B =
[[107 142 126 128 145 128 140 132 124 143 136 117 136 122]
 [131 138 130 128 118 125 120 133 118 127 122 136 128 130]
 [124 116 129 131 134 132 133 121 139 130 133 115 126 131]
 [128 143 128 125 117 126 107 138 114 120 114 138 128 134]
 [143 112 132 122 117 130 130 126 130 114 126 137 119 130]
 [137 135 118 121 138 119 151 134 122 130 136 151 137 105]
 [133 127 119 122 142 123 153 130 130 131 139 141 135 107]
 [115 129 131 131 133 129 125 137 130 130 114 150 134 137]
 [123 141 130 118 121 123 137 112 141 123 128 123 127 127]
 [132 120 127 134 129 127 125 141 119 128 135 124 130 130]
 [137 119 125 133 142 129 117 122 119 139 128 125 143 131]
 [136 135 124 143 130 134 129 118 132 131 144 128 125 122]
 [149 116 124 138 131 128 101 119 122 133 121 131 141 136]
 [125 142 140 141 128 108 141 131 121 126 123 123 122 131]
 [122 114 135 112 143 132 156 130 121 127 141 127 128 120]]
Rows and columns are counted from 1.
(1, 1) -> 107
(1, 13) -> 136
(14, 9) -> 121
(9, 6) -> 123
(13, 6) -> 128
(12, 7) -> 129
(2, 4) -> 128
(15, 6) -> 132
(10, 3) -> 127
(3, 9) -> 139
(11, 13) -> 143
(9, 8) -> 112
(14, 1) -> 125
(12, 10) -> 131
(8, 8) -> 137
(8, 2) -> 129
(1, 6) -> 128
(11, 11) -> 128
(7, 6) -> 123
(10, 8) -> 141
(3, 2) -> 116
(9, 9) -> 141
(15, 14) -> 120
(3, 1) -> 124
(8, 12) -> 150
(15, 3) -> 135
(9, 13) -> 127
(10, 9) -> 119
(9, 3) -> 130
(2, 6) -> 125
(1, 5) -> 145
(12, 6) -> 134
(9, 12) -> 123
(14, 3) -> 140
(10, 11) -> 135
(11, 7) -> 117
(15, 10) -> 127

data =
121	128	127	122	118	125	135	130	108
121	129	129	122	116	126	138	125	108
128	129	104	116	109	129	139	114	122
129	124	111	114	105	128	133	120	120
127	118	125	105	116	132	129	120	110
134	117	116	106	115	138	126	118	119
125	121	129	102	114	125	137	122	114
130	130	125	121	113	120	129	125	118
126	119	125	113	123	140	133	117	106
122	129	130	120	113	126	137	122	109
127	125	120	123	112	130	139	121	117
126	121	108	120	120	132	138	120	116
137	130	113	122	107	128	132	118	113
133	112	115	120	118	136	140	120	113
123	127	101	113	111	130	142	113	125
Indices start at 1.
(1, 1) -> 121
(12, 4) -> 120
(11, 5) -> 112
(10, 5) -> 113
(14, 1) -> 133
(13, 4) -> 122
(6, 4) -> 106
(2, 8) -> 125
(15, 2) -> 127
(7, 8) -> 122
(9, 6) -> 140
(13, 1) -> 137
(9, 7) -> 133
(2, 2) -> 129
(12, 9) -> 116
(1, 2) -> 128
(7, 4) -> 102
(13, 3) -> 113
(2, 7) -> 138
(10, 1) -> 122
(1, 5) -> 118
(3, 1) -> 128
(2, 9) -> 108
(6, 5) -> 115
(2, 4) -> 122
(9, 2) -> 119
(3, 2) -> 129
(14, 7) -> 140
(5, 8) -> 120
(7, 7) -> 137
(5, 5) -> 116
(1, 8) -> 130
(1, 7) -> 135
(9, 5) -> 123
(10, 7) -> 137

M =
[[141 124 120 142 135 134 130 144 133]
 [136 114 124 123 120 134 133 141 115]
 [129 134 132 125 139 141 143 124 134]
 [126 131 130 118 121 129 129 135 120]
 [120 121 142 121 109 138 142 128 132]
 [121 122 112 132 128 138 139 127 135]
 [132 147 123 118 110 126 112 107 139]
 [131 139 134 126 131 143 119 103 120]
 [138 123 129 139 139 117 133 132 129]
 [140 128 131 126 139 130 139 123 118]
 [123 136 142 126 109 125 137 138 106]
 [128 118 136 129 128 133 126 125 132]
 [121 124 134 144 131 135 134 120 122]]
Rows and columns are counted from 1.
(1, 1)	141
(6, 7)	139
(8, 9)	120
(2, 9)	115
(7, 1)	132
(4, 7)	129
(7, 7)	112
(4, 5)	121
(7, 5)	110
(8, 5)	131
(12, 3)	136
(7, 6)	126
(2, 1)	136
(5, 3)	142
(6, 6)	138
(8, 3)	134
(10, 3)	131
(7, 8)	107
(9, 6)	117
(11, 8)	138
(9, 2)	123
(6, 5)	128
(4, 1)	126
(12, 8)	125
(10, 2)	128
(5, 8)	128
(5, 7)	142
(2, 2)	114
(1, 8)	144
(1, 9)	133
(12, 5)	128
(3, 7)	143
(8, 2)	139
(2, 6)	134
(4, 9)	120

grid =
[[136 141 117 137]
 [134 138 128 137]
 [136 141 117 137]
 [139 149 117 137]
 [136 137 120 137]
 [138 148 117 137]
 [115 141 147 128]]
Indices start at 1.
(1, 1)	136
(3, 2)	141
(6, 1)	138
(5, 3)	120
(2, 2)	138
(7, 1)	115
(3, 4)	137
(1, 4)	137
(7, 3)	147
(6, 3)	117
(3, 1)	136

x =
109,127,130,131,134,151
106,131,122,122,122,119
116,121,119,133,131,144
121,126,106,123,119,115
Indices start at 1.
row 1 col 1 -> 109
row 2 col 4 -> 122
row 4 col 2 -> 126
row 1 col 6 -> 151
row 3 col 6 -> 144
row 4 col 1 -> 121

X =
[[119 149 115 155 129 120 146 126]
 [142 140 133 122 108 124 130 125]
 [120 141 110 151 128 124 147 132]
 [121 148 120 156 132 116 143 124]
 [126 130 144 141 142 121 136 118]
 [130 114 141 125 119 128 126 130]
 [127 116 139 127 145 126 134 121]
 [122 148 118 121 132 125 111 122]
 [125 146 131 153 134 117 139 121]
 [120 150 119 119 132 127 112 123]
 [136 111 133 122 127 138 110 137]]
Rows and columns are counted from 1.
row 1 col 1	119
row 2 col 1	142
row 10 col 2	150
row 2 col 8	125
row 10 col 6	127
row 10 col 7	112
row 6 col 7	126
row 6 col 2	114
row 7 col 7	134
row 11 col 2	111
row 10 col 8	123
row 11 col 6	138
row 4 col 2	148
row 1 col 7	146
row 5 col 3	144
row 3 col 3	110
row 6 col 1	130
row 11 col 3	133
row 5 col 4	141
row 11 col 4	122
row 5 col 1	126
row 9 col 6	117
row 4 col 3	120
row 8 col 5	132
row 3 col 2	141
row 10 col 4	119
row 6 col 3	141
row 7 col 1	127
row 9 col 5	134
row 7 col 6	126
